Below are the code and all the weights of a small trained network. Each question names an input and a class and asks about switching units off, where a switched-off unit gives its printed mean instead of its output.

import numpy as np


def w(rows, s, z=0):
    codes = np.array(rows[::2]) - 128.0
    scale = np.full(codes.shape[1], s)
    scale[-1] = z or s
    return codes * scale


def f(y):
    return y / 2 * (1 + np.tanh(0.7978845608 * (y + 0.044715 * y**3)))


def log_softmax(a):
    a = a - a.max(-1, keepdims=True)
    return a - np.log(np.exp(a).sum(-1, keepdims=True))


def net(x, mask):
    res = np.array(x, float).reshape(1, 8) / 4 @ E
    y = f(res @ A[0][:, :-1].T + A[0][:, -1])
    res = res + np.where(mask, y, B[0][:, -1]) @ B[0][:, :-1]
    return log_softmax(res[-1] @ U[:, :-1].T + U[:, -1])


A, B = {}, {}
E = w([
[79,96,90,152,47,121,74,155],'x0',
[137,143,128,130,145,128,122,113],'x1',
[97,117,136,120,99,128,130,156],'x2',
[112,136,127,126,140,134,127,129],'x3',
[183,94,210,146,204,2,32,202],'x4',
[131,98,136,123,120,139,123,147],'x5',
[188,231,66,40,93,191,73,236],'x6',
[103,131,100,117,133,115,107,107],'x7',
],0.0051)
A[0] = w([
[158,47,191,78,176,23,16,160,38],'neuron 0',
[124,24,116,178,124,118,197,70,55],'neuron 1',
[46,34,168,210,172,75,217,38,113],'neuron 2',
[224,192,174,56,185,191,132,111,232],'neuron 3',
[58,58,190,253,143,89,138,9,109],'neuron 4',
[65,184,110,196,106,119,65,124,186],'neuron 5',
[174,202,122,60,171,197,72,174,1],'neuron 6',
[83,178,118,101,86,191,232,89,11],'neuron 7',
[216,203,200,88,226,170,201,94,201],'neuron 8',
[163,84,51,117,62,235,195,58,49],'neuron 9',
[25,104,64,173,86,251,193,117,85],'neuron 10',
[162,181,96,52,209,134,103,163,3],'neuron 11',
[169,241,51,72,105,117,123,209,19],'neuron 12',
[141,91,236,131,168,33,37,201,68],'neuron 13',
[84,30,155,208,135,63,164,26,43],'neuron 14',
],0.0051,0.004)
B[0] = w([
[140,214,119,152,207,59,246,35,201],'neuron 0',
[196,174,167,68,231,76,69,155,153],'neuron 1',
[150,147,149,44,64,163,12,189,255],'neuron 2',
[23,68,83,179,26,171,110,146,241],'neuron 3',
[130,115,89,65,98,151,27,233,247],'neuron 4',
[30,123,50,183,53,135,174,87,175],'neuron 5',
[206,161,154,42,213,100,106,203,138],'neuron 6',
[251,215,129,75,216,78,222,95,155],'neuron 7',
[42,57,44,175,15,131,106,126,230],'neuron 8',
[221,192,227,150,243,26,228,93,182],'neuron 9',
[193,124,130,152,171,19,165,62,210],'neuron 10',
[211,177,151,46,202,89,135,123,117],'neuron 11',
[168,153,174,53,187,237,58,168,161],'neuron 12',
[134,161,82,142,186,67,224,20,220],'neuron 13',
[178,168,114,57,139,145,69,255,197],'neuron 14',
],0.0056,0.0036)
U = w([
[183,198,144,4,146,161,49,252,140],'0',
[230,225,158,148,254,12,236,52,44],'1',
[90,81,103,184,107,126,92,149,253],'2',
[66,78,124,138,65,109,131,155,222],'3',
[54,121,113,170,87,102,102,165,174],'4',
[103,107,116,165,77,117,80,103,163],'5',
[86,81,125,163,100,126,102,107,152],'6',
[65,54,44,157,63,82,111,126,36],'7',
],0.0051,0.0037)

Each question gives the input, the list of numbers given to net, and the class t.
The units are the neurons (one row each of A and B). Each row of codes is followed by its name. A weight is (code - 128) times the scale printed after its matrix; where a second scale follows, it is the last column's (A, B and U).
mask holds one flag per neuron, in row order. A switched-off neuron (its flag False) gives its mean, the last column of its row in B, instead of its output. The means were averaged over made-up inputs and are rounded, as every weight is.
A unit's drop is (log p(t) with every unit on - log p(t) with that unit switched off) / (log p(t) with every unit on - log p(t) with every unit switched off).
The circuit of an input: a set's keep is (log p(t) with only the set's units on - log p(t) with every unit switched off) / (log p(t) with every unit on - log p(t) with every unit switched off). Starting from the 12 units with the biggest drops (on a tie, the unit counted first), units are removed one at a time, each time the one whose removal leaves the highest keep (on an exact tie, the one counted first), for as long as the keep stays at least 0.8.
circuit, biggest first: the units of the circuit, biggest drop first
unit that matters most: the unit with the biggest drop
k most important neurons: the k neurons with the biggest drops, biggest first
drop when u is switched off: that unit's drop, to one decimal
input [0,-1,1,-5,-7,6,-5,-6], class 1: circuit, biggest first	[neuron 9; neuron 10]
input [0,2,-1,-3,-7,-1,-5,-6], class 1: circuit, biggest first	[neuron 9; neuron 10]
input [-8,5,2,7,1,-5,-8,5], class 0: circuit, biggest first	[neuron 2; neuron 14]
input [5,-4,-2,1,7,5,2,-5], class 1: circuit, biggest first	[neuron 0; neuron 13]
input [1,7,-1,-3,7,-8,-8,3], class 0: circuit, biggest first	[neuron 2; neuron 14]
input [-8,-4,4,-6,-8,3,-6,4], class 1: 4 most important neurons	[neuron 9; neuron 7; neuron 10; neuron 1]
input [-4,-6,-5,3,-7,4,2,3], class 1: circuit, biggest first	[neuron 9; neuron 7]
input [-8,5,1,-7,4,-5,1,6], class 7: unit that matters most	neuron 8
input [-7,-2,-6,4,-1,-6,5,-8], class 3: 2 most important neurons	[neuron 8; neuron 3]
input [-3,-1,-3,-4,-8,7,7,3], class 1: 3 most important neurons	[neuron 9; neuron 7; neuron 10]
input [7,-8,-6,-4,8,-3,-1,5], class 1: 2 most important neurons	[neuron 0; neuron 13]
input [5,2,4,-5,-4,-2,-8,-1], class 0: drop when neuron 1 is switched off	0.1
input [-4,-4,-3,0,2,6,-8,-3], class 0: drop when neuron 4 is switched off	0.1
input [3,-4,-4,5,7,-4,6,-4], class 1: drop when neuron 4 is switched off	0.2
input [-1,-6,6,-4,-5,-7,-7,6], class 0: most important neuron	[neuron 2]
